Here is a tiny trained network, its code and every weight. The questions are about switching its units off for an input and a class, where a switched-off unit gives its printed mean instead of its output.

import numpy as np


def w(rows, s, z=0):
    codes = np.array(rows[::2]) - 128.0
    scale = np.full(codes.shape[1], s)
    scale[-1] = z or s
    return codes * scale


def f(y):
    return y / 2 * (1 + np.tanh(0.7978845608 * (y + 0.044715 * y**3)))


def log_softmax(a):
    a = a - a.max(-1, keepdims=True)
    return a - np.log(np.exp(a).sum(-1, keepdims=True))


def net(x, mask):
    res = np.array(x, float).reshape(1, 6) / 4 @ E
    y = f(res @ A[0][:, :-1].T + A[0][:, -1])
    res = res + np.where(mask, y, B[0][:, -1]) @ B[0][:, :-1]
    return log_softmax(res[-1] @ U[:, :-1].T + U[:, -1])


A, B = {}, {}
E = w([
[164,123,218,125,100,123,181],'x0',
[163,105,104,74,61,85,72],'x1',
[112,102,110,213,83,99,156],'x2',
[114,178,191,102,148,166,93],'x3',
[111,129,105,97,89,180,88],'x4',
[149,103,98,102,112,172,248],'x5',
],0.013)
A[0] = w([
[89,52,131,226,111,129,213,217],'n1',
[93,148,127,151,113,43,70,248],'n2',
[126,142,160,139,125,50,123,121],'n3',
[168,26,146,200,124,67,123,174],'n4',
[140,221,188,91,147,139,99,215],'n5',
[212,125,187,87,193,203,157,123],'n6',
[137,125,33,55,99,150,242,225],'n7',
[162,45,70,48,103,137,158,174],'n8',
[185,89,81,157,141,115,153,136],'n9',
[231,194,176,113,186,131,44,240],'n10',
[105,146,59,89,135,111,12,213],'n11',
[76,35,88,114,135,198,208,236],'n12',
[85,117,80,166,89,80,53,241],'n13',
[31,211,164,194,166,170,234,208],'n14',
[125,139,235,91,176,140,170,253],'n15',
[33,117,60,136,114,127,85,251],'n16',
[167,83,164,249,156,123,178,181],'n17',
[197,151,254,92,175,178,101,155],'n18',
[175,66,104,110,99,127,147,104],'n19',
],0.0091,0.004)
B[0] = w([
[178,96,66,202,97,112,144,234],'n1',
[112,53,219,165,124,144,68,204],'n2',
[110,58,208,139,175,87,136,155],'n3',
[133,119,146,195,109,69,91,194],'n4',
[47,72,154,45,191,173,152,220],'n5',
[91,215,116,90,165,134,170,201],'n6',
[194,220,76,76,56,94,142,244],'n7',
[170,254,82,74,154,72,70,205],'n8',
[207,170,92,138,166,82,116,168],'n9',
[84,108,237,80,170,174,162,233],'n10',
[172,87,183,71,166,225,41,239],'n11',
[247,227,53,118,43,140,205,228],'n12',
[178,79,192,151,99,151,43,213],'n13',
[108,65,87,177,111,212,206,246],'n14',
[59,90,82,128,159,89,215,226],'n15',
[176,120,121,117,110,176,83,206],'n16',
[132,58,144,211,160,122,150,212],'n17',
[91,105,177,40,213,91,200,232],'n18',
[133,165,115,93,92,87,115,166],'n19',
],0.0084,0.013)
U = w([
[26,121,196,50,188,102,179,219],'0',
[114,102,177,109,134,195,8,95],'1',
[134,88,164,208,124,59,105,230],'2',
[83,138,146,92,100,45,92,2],'3',
[175,189,63,60,85,74,106,141],'4',
[128,124,77,182,97,169,183,6],'5',
],0.012,0.0037)

Each question gives the input, the list of numbers given to net, and the class t.
The units are the neurons (one row each of A and B). Each row of codes is followed by its name. A weight is (code - 128) times the scale printed after its matrix; where a second scale follows, it is the last column's (A, B and U).
mask holds one flag per neuron, in row order. A switched-off neuron (its flag False) gives its mean, the last column of its row in B, instead of its output. The means were averaged over made-up inputs and are rounded, as every weight is.
A unit's drop is (log p(t) with every unit on - log p(t) with that unit switched off) / (log p(t) with every unit on - log p(t) with every unit switched off).
The circuit of an input: a set's keep is (log p(t) with only the set's units on - log p(t) with every unit switched off) / (log p(t) with every unit on - log p(t) with every unit switched off). Starting from the 12 units with the biggest drops (on a tie, the unit counted first), units are removed one at a time, each time the one whose removal leaves the highest keep (on an exact tie, the one counted first), for as long as the keep stays at least 0.8.
units of the circuit, in order: the units of the circuit, biggest drop first
most important unit: the unit with the biggest drop
k most important neurons: the k neurons with the biggest drops, biggest first
drop of u: that unit's drop, to one decimal
input [4,8,-8,-4,1,-3], class 0: most important unit => n10
input [1,-6,2,-4,1,-4], class 2: 2 most important neurons => [n12, n7]
input [-8,7,-6,3,0,4], class 1: 2 most important neurons => [n11, n12]
input [1,-7,-2,-5,-3,-4], class 2: 3 most important neurons => [n12, n7, n17]
input [-3,-7,1,-8,3,8], class 4: 3 most important neurons => [n7, n8, n12]
input [8,-1,1,-8,-7,8], class 4: 2 most important neurons => [n7, n8]
input [7,0,5,-5,-3,2], class 2: 4 most important neurons => [n4, n17, n6, n3]
input [-5,-5,-2,-1,3,0], class 1: 2 most important neurons => [n15, n1]
input [-4,-3,-1,0,0,3], class 4: 2 most important neurons => [n17, n7]
input [-2,4,-8,6,8,6], class 0: 2 most important neurons => [n5, n18]
input [7,-3,-3,2,1,8], class 5: 3 most important neurons => [n14, n12, n15]
input [-2,3,2,-6,-2,-1], class 2: drop of n13 => 0.1
input [-7,-3,2,2,4,4], class 4: drop of n12 => 0.1
input [-5,4,-8,-1,-2,1], class 1: units of the circuit, in order => [n11]
input [-8,-7,-3,-2,-1,-1], class 1: drop of n16 => 0.3
